Below are the code and all the weights of a small trained network. Each question names an input and a target symbol and asks about switching units off, where a switched-off unit gives its printed mean instead of its output.

import numpy as np


def w(rows, s, z=0):
    codes = np.array(rows[::2]) - 128.0
    scale = np.full(codes.shape[1], s)
    scale[-1] = z or s
    return codes * scale


def f(y):
    return y / 2 * (1 + np.tanh(0.7978845608 * (y + 0.044715 * y**3)))


def softmax(a):
    e = np.exp(a - a.max(-1, keepdims=True))
    return e / e.sum(-1, keepdims=True)


def log_softmax(a):
    a = a - a.max(-1, keepdims=True)
    return a - np.log(np.exp(a).sum(-1, keepdims=True))


def net(x, mask):
    ids = ['ΔΞΣΨΩαβγζηθλμπτφ'.index(c) for c in x.split()]
    T = len(ids)
    res = E[ids] + P[:T]
    u = 0
    for l in range(3):
        r = res
        for j in range(2):
            rows = slice(2 * j, 2 * j + 2)
            q, k, v = (r @ M[l][rows].T for M in (Q, K, V))
            z = softmax(np.where(np.tri(T) > 0, q @ k.T / 2**0.5, -1e9)) @ v
            o = O[l][rows]
            res = res + np.where(mask[u + j], z, o[:, -1]) @ o[:, :-1]
        u += 2
        y = f(res @ A[l][:, :-1].T + A[l][:, -1])
        res = res + np.where(mask[u : u + 8], y, B[l][:, -1]) @ B[l][:, :-1]
        u += 8
    return log_softmax(res[-1] @ U[:, :-1].T + U[:, -1])


Q, K, V, O, A, B = {}, {}, {}, {}, {}, {}
E = w([
[38,86,115,152,82,112,222,122],'Δ',
[121,66,67,115,254,151,135,158],'Ξ',
[190,154,221,235,142,222,229,94],'Σ',
[64,48,105,138,145,114,190,134],'Ψ',
[41,80,114,169,135,142,155,135],'Ω',
[55,43,130,161,114,135,138,109],'α',
[119,25,127,62,88,102,195,153],'β',
[86,127,121,121,202,153,171,217],'γ',
[120,74,136,101,173,141,136,167],'ζ',
[93,174,161,152,233,135,140,231],'η',
[67,66,125,54,40,188,239,195],'θ',
[121,117,204,132,94,227,39,101],'λ',
[132,134,213,107,149,202,83,183],'μ',
[108,116,229,101,148,141,142,225],'π',
[190,69,197,105,100,133,2,27],'τ',
[162,192,133,193,115,30,45,172],'φ',
],0.013)
P = w([
[26,134,58,130,53,110,3,167],'0',
[31,158,123,111,99,83,118,67],'1',
[54,149,151,93,147,75,133,73],'2',
[71,121,156,117,154,102,118,93],'3',
[71,110,174,162,143,116,133,106],'4',
[101,81,167,164,145,131,139,125],'5',
[132,80,157,170,137,152,162,148],'6',
[144,74,172,188,122,154,184,154],'7',
[152,63,179,223,117,183,156,172],'8',
[204,52,185,195,107,190,191,177],'9',
[218,26,144,204,113,203,205,205],'10',
[228,2,141,237,47,234,149,248],'11',
],0.0059)
Q[0] = w([
[187,255,96,110,138,103,125,75],'0.h1',
[131,19,137,99,151,186,107,110],'0.h1',
[172,123,120,140,131,152,143,119],'0.h2',
[131,125,163,100,129,138,120,122],'0.h2',
],0.0096)
K[0] = w([
[5,94,54,94,128,84,39,48],'0.h1',
[201,80,212,142,122,253,176,126],'0.h1',
[92,107,96,136,116,162,148,141],'0.h2',
[175,139,134,118,160,117,124,93],'0.h2',
],0.0064)
V[0] = w([
[164,155,123,115,188,146,181,153],'0.h1',
[99,169,87,169,92,157,95,70],'0.h1',
[94,148,154,180,190,191,255,63],'0.h2',
[216,78,138,121,130,109,171,141],'0.h2',
],0.006)
O[0] = w([
[117,189,92,124,58,66,159,173,67],'0.h1',
[141,197,2,148,243,219,83,72,24],'0.h1',
[197,110,71,179,37,151,127,238,8],'0.h2',
[159,168,147,196,38,115,133,44,39],'0.h2',
],0.0066,0.0017)
A[0] = w([
[133,254,112,116,178,145,169,164,97],'0.n1',
[170,135,141,213,116,154,198,109,254],'0.n2',
[84,103,140,93,110,218,131,181,215],'0.n3',
[187,183,131,194,207,89,100,165,172],'0.n4',
[235,59,120,101,121,63,109,133,175],'0.n5',
[192,145,114,164,163,113,130,126,132],'0.n6',
[111,108,192,75,132,152,68,164,154],'0.n7',
[132,124,69,50,194,115,152,99,202],'0.n8',
],0.0078,0.006)
B[0] = w([
[113,47,155,96,156,61,114,129,128],'0.n1',
[175,64,207,170,174,169,72,138,242],'0.n2',
[125,72,113,164,195,126,171,134,253],'0.n3',
[88,106,172,180,118,99,89,102,218],'0.n4',
[115,94,155,187,125,146,111,79,191],'0.n5',
[141,108,133,140,82,114,60,132,138],'0.n6',
[148,172,133,176,152,104,255,87,200],'0.n7',
[95,120,156,149,111,118,166,122,157],'0.n8',
],0.0086,0.0064)
Q[1] = w([
[49,58,254,201,220,120,169,75],'1.h1',
[174,220,103,60,159,142,139,34],'1.h1',
[134,179,143,73,108,169,88,135],'1.h2',
[137,142,83,139,159,168,120,130],'1.h2',
],0.0074)
K[1] = w([
[255,135,169,188,77,163,63,173],'1.h1',
[21,183,76,88,85,100,118,102],'1.h1',
[74,159,78,122,128,120,109,144],'1.h2',
[134,123,115,126,60,142,111,108],'1.h2',
],0.0083)
V[1] = w([
[7,80,112,123,165,83,157,230],'1.h1',
[126,110,109,91,169,254,165,121],'1.h1',
[115,100,148,93,103,88,139,61],'1.h2',
[119,110,163,186,172,188,94,136],'1.h2',
],0.0083)
O[1] = w([
[254,122,94,149,71,123,47,213,131],'1.h1',
[141,104,79,255,152,155,147,99,68],'1.h1',
[192,69,193,137,170,133,101,165,141],'1.h2',
[123,212,128,96,104,223,100,130,247],'1.h2',
],0.0077,0.011)
A[1] = w([
[117,173,165,105,160,195,147,112,21],'1.n1',
[252,95,181,147,178,168,148,182,1],'1.n2',
[90,104,125,170,208,117,180,97,86],'1.n3',
[63,76,98,160,236,73,187,88,178],'1.n4',
[65,117,169,192,74,112,171,166,125],'1.n5',
[88,100,171,96,177,84,254,173,108],'1.n6',
[162,185,115,181,69,162,96,161,119],'1.n7',
[128,175,202,55,105,91,79,157,113],'1.n8',
],0.006,0.0028)
B[1] = w([
[97,96,109,94,68,48,154,118,191],'1.n1',
[130,64,119,96,161,192,201,209,244],'1.n2',
[189,80,181,184,30,99,140,48,189],'1.n3',
[234,125,254,168,49,163,86,44,186],'1.n4',
[207,120,141,111,197,158,187,77,206],'1.n5',
[116,155,92,114,127,196,182,51,236],'1.n6',
[55,219,116,69,192,145,147,113,159],'1.n7',
[52,185,103,155,195,149,115,83,255],'1.n8',
],0.0056,0.0065)
Q[2] = w([
[77,189,151,72,113,98,139,98],'2.h1',
[164,96,166,108,125,173,85,164],'2.h1',
[3,207,124,46,168,188,157,41],'2.h2',
[89,82,178,34,181,76,125,153],'2.h2',
],0.0069)
K[2] = w([
[142,128,28,64,93,35,97,57],'2.h1',
[65,112,159,80,146,203,154,131],'2.h1',
[92,179,104,216,49,114,64,64],'2.h2',
[2,136,166,80,125,75,121,149],'2.h2',
],0.006)
V[2] = w([
[132,166,157,173,171,48,55,115],'2.h1',
[26,1,72,141,47,131,47,114],'2.h1',
[73,223,164,199,160,136,47,154],'2.h2',
[183,157,94,161,130,60,90,35],'2.h2',
],0.0052)
O[2] = w([
[219,109,208,184,136,180,115,170,120],'2.h1',
[130,3,94,134,166,170,2,122,69],'2.h1',
[151,208,136,83,118,198,122,114,254],'2.h2',
[76,135,170,139,135,173,141,135,103],'2.h2',
],0.0089)
A[2] = w([
[67,20,52,138,234,118,88,130,255],'2.n1',
[125,41,120,170,103,9,130,137,108],'2.n2',
[60,128,12,98,135,50,135,169,27],'2.n3',
[171,47,210,92,174,172,140,204,154],'2.n4',
[2,124,192,132,165,61,176,76,46],'2.n5',
[232,74,213,138,61,194,153,75,153],'2.n6',
[40,171,174,201,108,183,147,68,39],'2.n7',
[81,152,130,92,86,216,204,121,142],'2.n8',
],0.006,0.0044)
B[2] = w([
[126,55,226,47,120,230,154,92,162],'2.n1',
[39,148,157,148,133,95,113,164,165],'2.n2',
[123,168,111,33,253,57,102,82,144],'2.n3',
[125,128,100,142,40,111,32,116,206],'2.n4',
[251,113,106,100,118,132,75,109,162],'2.n5',
[68,153,38,189,162,97,80,120,250],'2.n6',
[150,55,73,70,100,81,115,161,247],'2.n7',
[120,165,165,112,139,78,52,122,244],'2.n8',
],0.0073,0.014)
U = w([
[200,114,166,125,77,216,181,117,145],'Δ',
[146,134,117,113,150,122,128,140,6],'Ξ',
[137,142,82,137,183,160,143,127,141],'Σ',
[154,123,112,107,162,113,114,138,2],'Ψ',
[85,119,124,91,251,63,134,115,6],'Ω',
[93,194,138,137,164,2,188,150,161],'α',
[169,117,151,133,67,135,164,137,219],'β',
[87,167,167,194,141,146,211,134,235],'γ',
[71,93,185,143,48,121,137,158,45],'ζ',
[197,117,131,122,135,77,125,67,90],'η',
[81,201,157,75,105,94,79,110,211],'θ',
[36,155,111,229,205,133,150,109,182],'λ',
[112,150,115,137,134,107,138,135,38],'μ',
[160,128,106,106,166,127,128,124,30],'π',
[155,129,92,107,149,91,114,163,62],'τ',
[179,136,62,123,12,97,85,220,83],'φ',
],0.0054,0.0032)

Each question gives the input, a string of symbols that net reads in full, and the target symbol t.
The units are the heads (2 rows each of Q, K, V and O) and the neurons (one row each of A and B). Each row of codes is followed by its name. A weight is (code - 128) times the scale printed after its matrix; where a second scale follows, it is the last column's (O, A, B and U).
mask holds one flag per unit, layer by layer, with each layer's heads first. A switched-off unit (its flag False) gives its mean, the last column of its rows in O or B, instead of its output. The means were averaged over made-up inputs and are rounded, as every weight is.
A unit's drop is (log p(t) with every unit on - log p(t) with that unit switched off) / (log p(t) with every unit on - log p(t) with every unit switched off).
The circuit of an input: a set's keep is (log p(t) with only the set's units on - log p(t) with every unit switched off) / (log p(t) with every unit on - log p(t) with every unit switched off). Starting from the 12 units with the biggest drops (on a tie, the unit counted first), units are removed one at a time, each time the one whose removal leaves the highest keep (on an exact tie, the one counted first), for as long as the keep stays at least 0.8.
units of the circuit, in order: the units of the circuit, biggest drop first
most important unit: the unit with the biggest drop
top k neurons: the k neurons with the biggest drops, biggest first
k most important neurons of layer l: the k neurons of layer l with the biggest drops, biggest first
which heads matter: for each layer, one digit per head in row order, 1 if its drop is at least 0.15 and else 0, layers parted by /
input β π τ α π η, target α: top 2 neurons => 0.n2; 0.n7
input φ φ β Ξ Δ, target ζ: top 2 neurons => 0.n2; 0.n7
input φ φ φ Σ φ, target λ: units of the circuit, in order => 1.h1; 0.n2
input Ξ φ φ π γ Ψ ζ π Ψ, target α: top neuron => 0.n7
input φ μ Σ π, target λ: units of the circuit, in order => 2.n6; 1.h1; 0.n2; 1.n4
input θ φ π β Ψ, target α: which heads matter => 11 / 10 / 11
input α θ θ β π, target α: top 2 neurons => 0.n7; 1.n2
input α γ η β, target φ: units of the circuit, in order => 1.h1; 0.h2
input φ α α η, target φ: units of the circuit, in order => 0.h2; 1.h1; 2.n4
input φ η β π φ Ψ Ψ τ φ φ φ, target θ: units of the circuit, in order => 1.h1; 0.n3; 0.n4
input φ Ω φ θ η, target θ: units of the circuit, in order => 1.h1; 0.n4
input β Ψ φ α φ η β Ξ θ, target Ω: which heads matter => 01 / 10 / 11
input φ π π Ψ α β α, target ζ: top 2 neurons => 0.n2; 1.n2
input π η Ω, target α: top 2 neurons => 0.n7; 1.n2
input β π α φ φ Ψ Ψ λ, target λ: units of the circuit, in order => 1.h1; 2.n6
input φ η Ξ θ, target Ω: 3 most important neurons of layer 1 => 1.n2; 1.n4; 1.n3
input φ β θ Ω, target Ω: which heads matter => 01 / 11 / 11
input φ φ φ φ φ φ Ψ α λ φ η Ξ, target θ: which heads matter => 00 / 10 / 01
input φ φ η φ φ ζ α Ψ β, target ζ: most important unit => 0.h2
input Ω β π γ φ φ β Ω π λ β Δ, target λ: which heads matter => 00 / 10 / 01
input φ φ φ Σ, target λ: which heads matter => 10 / 10 / 00
input φ τ α Ψ β Δ Ω λ Ω, target λ: which heads matter => 00 / 10 / 00
input η φ φ β α, target θ: units of the circuit, in order => 1.h1; 2.h2; 0.n3; 1.n8
input φ φ φ φ Ω φ φ ζ α τ, target η: top 2 neurons => 0.n5; 2.n5
input β λ β π Ψ π, target α: which heads matter => 10 / 10 / 11
input β α θ π Ω α, target α: which heads matter => 10 / 10 / 11
input Ψ φ Ψ Ω η φ ζ φ φ η π, target θ: most important unit => 0.n7
input β θ β α φ Ξ α γ φ Ψ β α, target ζ: which heads matter => 11 / 00 / 11
input λ η φ φ η β φ α Ω τ η β, target η: which heads matter => 00 / 10 / 00
input φ β ζ ζ Δ α τ, target η: which heads matter => 01 / 10 / 00
